(in the rows, 128 means zero)
Each row has a class, written after it.
 47  76 182 169 182  99  95 108 118  95 132 157 227 116  80 154 180  57  72 117 121 152 140 129  76 115 158 149 117 110 132 141 108 150 140 143 130 153  66 100  95 182 169  82 190 161 159 => memob
140 136 101 215  82  96  73 116 108 142 189 165 197 128 142 188 178 111  88 142 163 143 144 104 105 133 155 218 144 123 146 145 171 183 159 174 111 172 124  78  92 158 129  63 122 126 114 => Nebom
 82  53 153 176 169  94 104  86 127 113 146 168 213 100  83 155 178  54  83  82  81 129 144 129  71 108 159 128 119 124 112 162 115 141 158 135 150 150  74  94  87 197 163  69 229 169 122 => tipit
167 119 123 203 100  83  88 122  91 122 161 169 201 153 139 192 169  92  69 153 158 165 142  99 104 129 169 212 173 121 113 152 185 155 164 150 104 181 140  83  98 170 143  51 117 143 114 => Dizef
 55  64 161 185 173  97  98 102 123 118 144 152 211 109  94 178 186  68  82 111 111 159 147 116  75  98 138 131 103 117 144 164 122 164 127 141 136 127  57  96  92 198 172  58 213 162 140 => Nebom
187 117 123 219  91  90  87 105  93 118 174 171 181 170 162 187 177 118  76 151 158 165 139  64  94 111 193 203 156 133 117 137 192 168 141 132  89 172 116  87  75 165 128  62 129 174 115 => delak
189 123 106 215  84  80  89 114  99 125 174 189 189 140 154 177 149 102  94 164 147 158 139  92 109 123 170 219 156 125 137 125 185 170 146 153 110 179 127  86  89 158 143  60 140 159 103 => soz
 44  56 176 188 175 120  86  87 120  93 118 149 223 103  88 156 151  64  67 121  95 164 134 124  79  95 159 128 113 106 132 151 133 171 134 133 156 132  60  98  94 207 181  66 235 162 135 => neziz
 54  38 193 184 168 139 119  94 144  99 139 169 217  89  72 170 191  59  78 113  94 173 123 114  77 122 160 123  99  86 103 154 102 162 129 159 158 156  59  87 101 192 188  56 215 154 136 => Nin
 66  39 160 196 163 100  97  90 128 101 139 155 224  93  89 167 187  64  80 104  75 153 147 115  74 112 143 143 109 114 108 172 121 152 151 153 155 157  84  81  93 197 178  64 231 165 123 => Pogot
160 138 119 204 104  90  83 117  96  91 181 184 198 140 131 171 168 100  67 168 171 151 142 124 105 139 175 242 163 124 130 132 169 147 156 169 100 184 135  91  87 161 148  77 104 142 132 => memob
 65  61 164 186 187  95 106  87 124  94 140 162 227  93  89 157 196  82  78 115 110 145 150 132  65  98 140 158 126 114 125 159 109 142 137 137 134 149  66 104  74 207 180  85 215 165 148 => memob
148 115 115 182  72  79  71 107 112 115 176 170 189 136 134 168 161  84  83 143 141 155 139 108 114 136 173 221 149 138 120 144 183 181 181 148 115 179 138  83 102 154 126  62 111 129 125 => des
201 110  95 209  82  92  87  89 101 125 193 184 182 157 129 174 157  97  95 123 146 131 137 101 101 124 196 212 140 146 117 141 182 172 162 153 126 165 128  80  91 158 134  47 135 131 115 => tipit
 30  62 188 167 170 106 100 106 120 115 119 145 228 109  73 171 175  65  72 109 101 164 145 111  70 101 143 118 124 111 107 154 131 148 157 133 134 158  74  97 101 191 172  57 212 157 148 => Dizef
 40  50 158 194 167 116 102  98 132  92 139 149 218 109  78 166 182  72  83 118  87 161 141 105  70 101 137 120 102 133 111 159 115 148 144 139 148 148  67  94 101 191 175  67 231 175 133 => Pogot
155 121 101 210  88 106 101 105 111 121 185 177 207 139 115 179 166 109  95 142 174 156 121 101 106 128 191 209 136 146 127 131 178 174 168 167 131 171 116  81  92 174 134  76 122 130 126 => Nin
 72  48 168 200 171 104  85  87 130 102 115 157 229  97 108 159 175  59  66 107  81 157 137 128  73 111 160 137 119  88 131 165 124 172 143 132 152 145  66  91  83 204 173  82 235 158 113 => neziz
 65  67 176 176 168 103  97 107 119 107 135 165 207 111  90 155 175  69  75 114 107 163 140 126  63 128 143 154 126 106 130 119 100 171 135 146 113 157  74  98  92 188 154  70 187 151 138 => memob
 50  51 171 196 176 123  85  85 107  92 121 153 220 104  93 159 147  63  68 118  83 162 142 134  88 103 151 134 112 100 134 153 132 172 132 134 151 133  58  97  93 205 178  65 228 157 123 => neziz
179 110 106 211  88  87 108 124 116 115 178 185 193 138 130 179 170  88  77 162 168 179 122  89  99 138 183 216 161 129 114 119 172 166 154 167 122 183 127  79  91 176 138  66 120 144 119 => Nin
172 114 110 210  84 101  82 114 110 118 163 168 207 167 130 185 168 102  72 155 171 162 141  92  94 131 183 204 149 126 112 155 187 177 159 141 100 180 128  86  98 171 137  51 131 144 112 => Dizef
 54  38 177 184 168 115 107  97 135 104 131 174 210 119  74 168 179  49  85 122  97 188 120 105  70 120 158 127 111 108 104 132 119 165 136 138 147 151  52  96 107 196 168  49 206 156 149 => Nin
165 106 104 208  85 104 101 107 122 112 181 187 204 142 119 177 171  94  90 146 165 165 125  96 100 136 190 213 132 133 115 138 171 181 162 165 137 175 114  77  89 171 135  67 123 127 125 => Nin
181 106 115 198  85  74  85  98 129 112 170 190 185 157 135 175 171  74  73 165 136 168 126 119 103 131 180 225 148 125 108 149 182 165 170 144 111 165 136  93 103 172 134  61 119 139 130 => des
194 119 107 194  89  87  89 112 102 120 186 184 180 144 132 168 155  89  74 151 136 135 141 111 102 127 183 214 167 142 116 136 174 153 164 170 110 164 134  87 100 174 133  50 126 151 120 => tipit
 49  49 186 200 177 119  94  92 139 125 143 160 209 108  92 179 189  66  80 117  83 163 133 135  74 114 139 137 101  78 129 173 107 160 124 163 143 140  61  86  92 184 187  56 208 157 131 => Nebom
 43  62 184 185 163 117  96  97 122 114 128 170 219  74 101 172 183  54  84 117  71 157 136 124  99 114 136 123 111  91 128 146 110 152 139 152 137 138  72  86 104 184 179  53 213 168 117 => soz
 46  37 173 200 174 122  97  84 132 101 139 153 214 104  80 164 182  58  89 117  72 167 135 116  72 113 138 132 108 102 111 163 103 147 142 153 154 154  70  78 102 190 181  54 215 167 131 => Pogot
182 135  96 196  80 104  89 107  93 121 203 179 186 130 137 162 162 102  90 116 143 123 144 104 104 131 175 212 153 145 125 131 165 170 171 160 116 179 133  74  93 159 113  49 122 133 107 => tipit
134 129 107 206  94  89  64 113 105 131 188 173 198 143 148 189 171  87  82 152 163 150 137 111 106 132 166 223 144 133 139 153 171 177 159 172 117 162 112  74  94 162 128  49 110 128 130 => Nebom
 60  45 181 185 158 115  92  79 125 118 134 158 212 102 106 166 184  73  75 102  80 152 147 108  74 106 160 137 119  98  90 170 121 158 150 146 133 148  77  90  71 188 165  70 210 170 118 => delak
 48  60 161 197 173  91  94  93 135 129 138 156 221  93  94 180 203  66  84 111  96 156 145 122  72  93 131 139 114 100 140 171 130 150 134 147 140 138  70  94  88 198 178  73 222 161 142 => Nebom
 61  56 165 192 179 106  93  86 124  93 135 165 223  95  89 157 185  71  77 115 100 148 149 141  73 108 151 159 115 110 126 158 113 149 129 141 132 154  73  93  74 196 180  86 209 167 133 => memob
 34  48 160 169 162 135 119  95 113  99 146 155 211  74  66 162 165  71  91 115 119 171 140  98  81  98 140 134 120 132 114 133 128 160 140 149 156 152  67  97  90 205 176  58 214 153 135 => Nin
 37  43 197 177 162 125  91  99 125 109 116 153 231  99  80 172 180  55  69 110  88 160 139 128  73 119 154 115 117  84 110 174 119 154 150 143 132 161  79  91  99 192 176  59 212 156 108 => Dizef
191 125  99 203  79  99  87  99  95 120 194 177 182 136 132 174 166 104  88 125 144 131 142 106 104 135 175 216 149 142 116 140 175 174 169 158 114 168 137  79 100 167 131  47 133 132 113 => tipit
215 119 111 201 100  85  86 105 106 123 185 193 173 150 138 167 156  94  84 143 126 138 142 115  98 130 185 214 169 138 119 138 182 150 161 168 112 165 128  88  96 173 144  54 128 146 114 => tipit
 42  31 168 169 154 115  87  82 135  99 125 156 198 104  79 164 167  45  77 123  75 167 144 129  79 107 150 140 104 116 114 160 133 156 149 135 134 147  80 104  99 193 177  61 212 169 131 => des
 63  56 150 164 157 111 105  89 119 101 146 160 210  94  74 156 173  53  84  92  93 131 151 115  74  92 156 121 111 140 116 156 124 140 155 140 149 138  74 102  94 192 168  61 229 161 133 => tipit
 67  36 173 175 160  87  95  88 142 114 129 157 209 104  88 162 187  62  77 110  77 165 137 128  80 107 147 133 124 107 114 164 127 160 147 122 132 149  79 101 101 196 169  75 216 173 138 => des
 45  65 167 194 170 106  89  88 131  83 121 144 231  91  93 157 174  64  71 113  89 154 149 116  82  87 154 121 114 107 130 169 129 159 137 121 159 133  64 102  88 196 196  80 239 156 138 => neziz
167 109 104 209  82  79  88 115 112 122 163 192 204 138 148 182 162  83  84 168 156 164 134  89 106 132 176 204 142 131 134 130 170 179 155 149 116 164 112  81  90 172 125  59 132 162 110 => soz
 62  44 172 176 168  94  86  80 133 113 133 156 211  96  87 163 188  67  79 101  63 154 142 138  93  96 148 149 130 103 110 174 140 148 146 129 134 147  91  95 103 194 182  68 215 171 142 => des
 53  41 181 183 166 106  93  93 126 111 131 174 217  88  96 170 177  42  86 113  73 163 145 121  94 116 143 123 118  80 119 150 115 149 133 154 144 136  78  96 103 179 193  45 213 168 116 => soz
 56  54 164 179 176 110  99  88 107  84 133 158 211 104  82 163 173  63  80 122 119 158 158 120  71 104 151 147 108 124 139 141 120 152 128 136 129 148  64 103  76 194 182  79 203 157 141 => memob
140 136 118 196  85 104  78 116  92 126 172 163 210 135 133 189 166 107  81 136 166 148 146 105 106 140 165 212 156 129 119 153 180 172 180 153 107 186 138  79 102 164 127  53 115 130 108 => Dizef
 40  52 188 178 174 117  94  91 111 118 125 142 230  95  73 173 174  85  78 101  88 146 146 129  83  92 144 131 131 102 110 182 133 145 147 137 133 149  85  97 102 207 187  45 220 169 122 => Dizef
 87  49 165 178 169 107 102  79 115 113 151 175 205 102  91 159 179  55  90  84  77 131 136 121  72 105 157 129 125 112 108 153 123 144 149 134 151 147  77  97  92 195 165  50 229 153 115 => tipit
171 137 104 202  93  93  89 113  85 103 187 168 196 125 144 172 178 117  83 150 180 144 151  99  96 122 166 237 158 142 151 130 169 169 149 155  95 178 132  91  79 168 134  78 113 138 119 => memob
 56  51 172 178 156  97  92 110 127 124 121 173 219  95 101 166 178  55  80 113  69 168 137 113  86 120 139 135 119  96 122 135 117 168 149 149 131 147  74  82  97 183 159  60 209 167 126 => soz
 66  49 161 181 179  98  94 100 129  99 129 156 214 121  83 153 181  57  74 113 105 158 154 129  68 121 155 156 116 105 121 151  96 160 133 145 125 147  73  97  85 184 183  79 195 161 142 => memob
213 120 105 215  86  93 100  96  99 120 199 191 171 161 138 171 159 100  92 145 154 147 130  88  88 129 179 205 157 137 115 114 184 171 152 139 110 178 128  93  97 169 128  37 142 140 113 => tipit
 45  41 202 176 159 128  94  78 131 115 133 158 208 102  92 164 179  65  74 109  84 165 142 107  72 107 161 119 115  87  88 160 112 163 135 151 134 138  74  89  84 188 173  58 207 167 134 => delak
 59  59 167 173 179  95  98  93 127  90 128 165 224 111  76 155 188  58  72 124 111 159 153 122  65 104 152 155 124 107 121 148 118 145 136 136 127 150  75 104  83 195 181  87 206 158 160 => memob
157 117 105 210  85 107 104 115 111 116 185 173 200 133 128 180 167  99  86 155 160 157 128  93 101 134 190 219 140 137 122 132 164 171 164 175 128 181 125  77  82 171 136  72 116 137 120 => Nin
170 122 106 209  98  72  86 126 107 106 172 175 199 153 134 180 167  84  69 172 150 158 145  91 103 133 172 214 163 144 112 141 177 148 165 173 121 175 134  80 101 177 145  68 130 150 131 => Pogot
167 135 104 201  79  68  87 132  96 124 173 190 203 118 153 182 163  92  75 155 148 151 147 100 125 142 157 219 163 128 125 121 179 167 172 167 109 175 136  79  97 162 129  57 120 146 108 => soz
 49  32 189 180 168 145 114  84 129  98 145 173 211  81  70 165 173  63  80 120  91 169 121 124  79 121 154 134 112  92  95 150 111 158 139 164 157 158  64  94  97 203 187  42 215 148 122 => Nin
184 101  92 231  92  77  86  93 135 138 171 182 195 178 133 188 177  88  89 164 168 165 123 101  78 115 185 218 122 124 138 157 181 180 146 155 118 150 107  95  88 171 141  60 142 140 125 => Nebom
 87  49 165 210 169  91  91  85 130 107 118 163 226  90 110 165 172  66  65 102  77 155 143 134  79 117 154 145 125  87 120 168 123 173 143 131 159 150  71  89  79 206 182  77 236 154 111 => neziz
 49  55 171 188 176  92  91 103 138 132 133 154 211 127  91 175 192  54  80 125  97 169 131 111  61 106 136 141 112 100 127 156 117 164 141 147 133 134  59  97 101 189 169  56 209 155 157 => Nebom
 72  55 156 173 155 122 104  90 118 106 139 167 204 112  80 163 173  55  80 101  82 137 139 118  68 102 158 125  94 135 119 147 120 153 152 138 136 140  64 101  99 195 152  52 227 163 128 => tipit
 41  50 184 175 172 107  94  98 126 112 116 156 224 115  74 172 174  61  72 113  96 167 142 115  68 108 146 123 128 102  95 161 131 151 151 131 134 155  74  95 101 202 179  47 219 155 136 => Dizef
 65  55 177 184 169 100  95  93 113 118 128 178 224  80 110 178 189  61  83 105  70 151 136 118  92 103 144 134 119  98 129 153 133 147 143 146 138 139  77  97  95 194 176  55 229 169 108 => soz
 76  47 186 184 167 125 102  85 127 117 145 173 197 107  81 164 180  61  79  93  53 136 125 146  76 123 154 123 111  96 100 156  96 149 147 158 138 136  73  93 110 187 171  39 217 151 121 => tipit
188  93  88 238  93  84  88 105 107 113 169 175 191 178 136 189 169  94  84 166 156 165 132  84  86 136 170 216 137 147 114 140 177 173 159 155 118 164 116  83  99 188 138  48 149 145 117 => Pogot
179 123 110 210 104  70  78 118 128 128 168 190 192 160 146 193 180  84  74 175 147 157 147 107  96 127 175 229 147 122 132 174 180 160 152 167 116 156 120  91  84 169 150  77 122 143 127 => Nebom
 60  62 177 181 176  98  90  91 128  89 128 168 215 118  78 156 180  62  71 131 111 162 137 130  63 117 158 156 118 110 117 140 114 154 135 138 124 152  66 101  90 199 177  66 201 160 157 => memob
 43  66 172 184 173 111 101  99 124 117 143 150 213 108  89 173 187  67  85 117 105 161 142 108  72  83 135 121  97 113 149 156 128 162 122 136 135 131  54 103  96 190 172  58 221 163 141 => Nebom
 55  48 163 181 159  83  91  99 127 117 123 170 219  93  98 168 186  49  87 117  78 167 141 107  80 108 139 124 133 104 121 140 124 150 148 139 131 132  77 102 100 190 181  55 217 164 129 => soz
184 107  91 219  88  96  98 104  99 116 181 171 186 149 138 176 157 102  88 164 155 164 134  86  95 123 161 221 150 152 122 133 172 176 154 155 116 167 133  79  98 187 124  54 135 152 104 => Pogot
 36  46 200 173 161 128  92  86 134 118 134 159 211 104  90 160 170  67  71 109  85 163 137 112  72 110 160 125 114  91  86 155 109 158 143 162 137 144  74  90  84 180 164  61 205 174 134 => delak
156 115 102 213  79 103  98 120 114 116 182 174 198 126 127 181 173  99  83 151 166 160 131  90 102 139 185 217 151 132 120 130 167 172 157 178 126 186 127  72  88 173 142  64 117 139 120 => Nin
 53  40 193 188 164 139 120 106 137 103 141 163 222  93  72 168 190  68  76 111  87 163 121 124  79 122 159 122  99  86 110 153 102 155 139 173 153 154  63  94 100 188 184  63 213 155 124 => Nin
172 119 117 211  93 118 103 108 103 105 194 185 182 138 129 183 159 112  86 165 164 173 119  88 106 128 180 232 152 136 111 124 181 171 147 164 125 184 125  81  95 173 146  38 118 142 123 => Nin
190 121 110 219  89  89  88 113  78 130 179 188 187 139 162 189 159 104  91 159 147 160 134  91 118 122 163 215 162 125 147 112 191 169 143 158  98 162 124  87  99 171 133  34 124 155  99 => soz
161 124 110 190  75  96  76  98 108 126 185 165 182 129 145 171 171  93  85 146 133 151 140 103 114 130 168 227 156 129 122 138 178 180 172 149 102 182 145  77  98 157 129  62 111 127 121 => des
 59  44 168 189 162 107  99  99 117 104 137 151 213 110  78 165 175  74  82 113  84 165 138 106  72 112 138 132 118 120 108 145 127 157 149 152 141 151  81  89 104 198 176  56 225 159 134 => Pogot
169 122 106 206  96  85  86 120 107 104 176 179 193 141 146 178 164  77  76 159 144 164 142  95 104 144 169 219 151 146 117 144 165 159 165 168 129 184 131  64  92 166 134  69 118 145 114 => Pogot
 60  51 185 201 169 106  85  94 146 101 117 153 227 102  96 153 173  45  63 112  78 163 129 131  76 114 165 119 119  72 121 157 111 169 131 146 156 134  74  95 100 190 194  69 232 154 123 => neziz
199 126 118 224  97  87  88 118  85 106 177 176 188 177 146 182 177 111  77 163 182 151 136  90  92 125 191 223 153 126 151 116 180 169 127 146  85 176 119 103  90 163 142  60 120 147 120 => memob
235 124 100 233 100  71 101 105  99 109 186 186 185 171 150 177 172 128  86 159 181 155 147  95  89 123 186 235 158 136 144 126 187 172 130 134  93 182 126 106  70 168 146  83 128 151 110 => memob
 79  51 169 177 165  96 106  89 136 118 137 171 208 111  74 155 175  55  75  97  67 140 132 132  64 114 160 128 115 118 102 149 106 151 160 141 140 143  69  94  99 198 160  57 224 163 141 => tipit
185 120 102 220 100  70  83 111 129 137 174 188 189 149 147 189 178  92  86 160 164 166 142 105  91 132 164 216 150 121 142 153 179 172 147 160 116 164 111  88  88 171 139  71 126 141 118 => Nebom
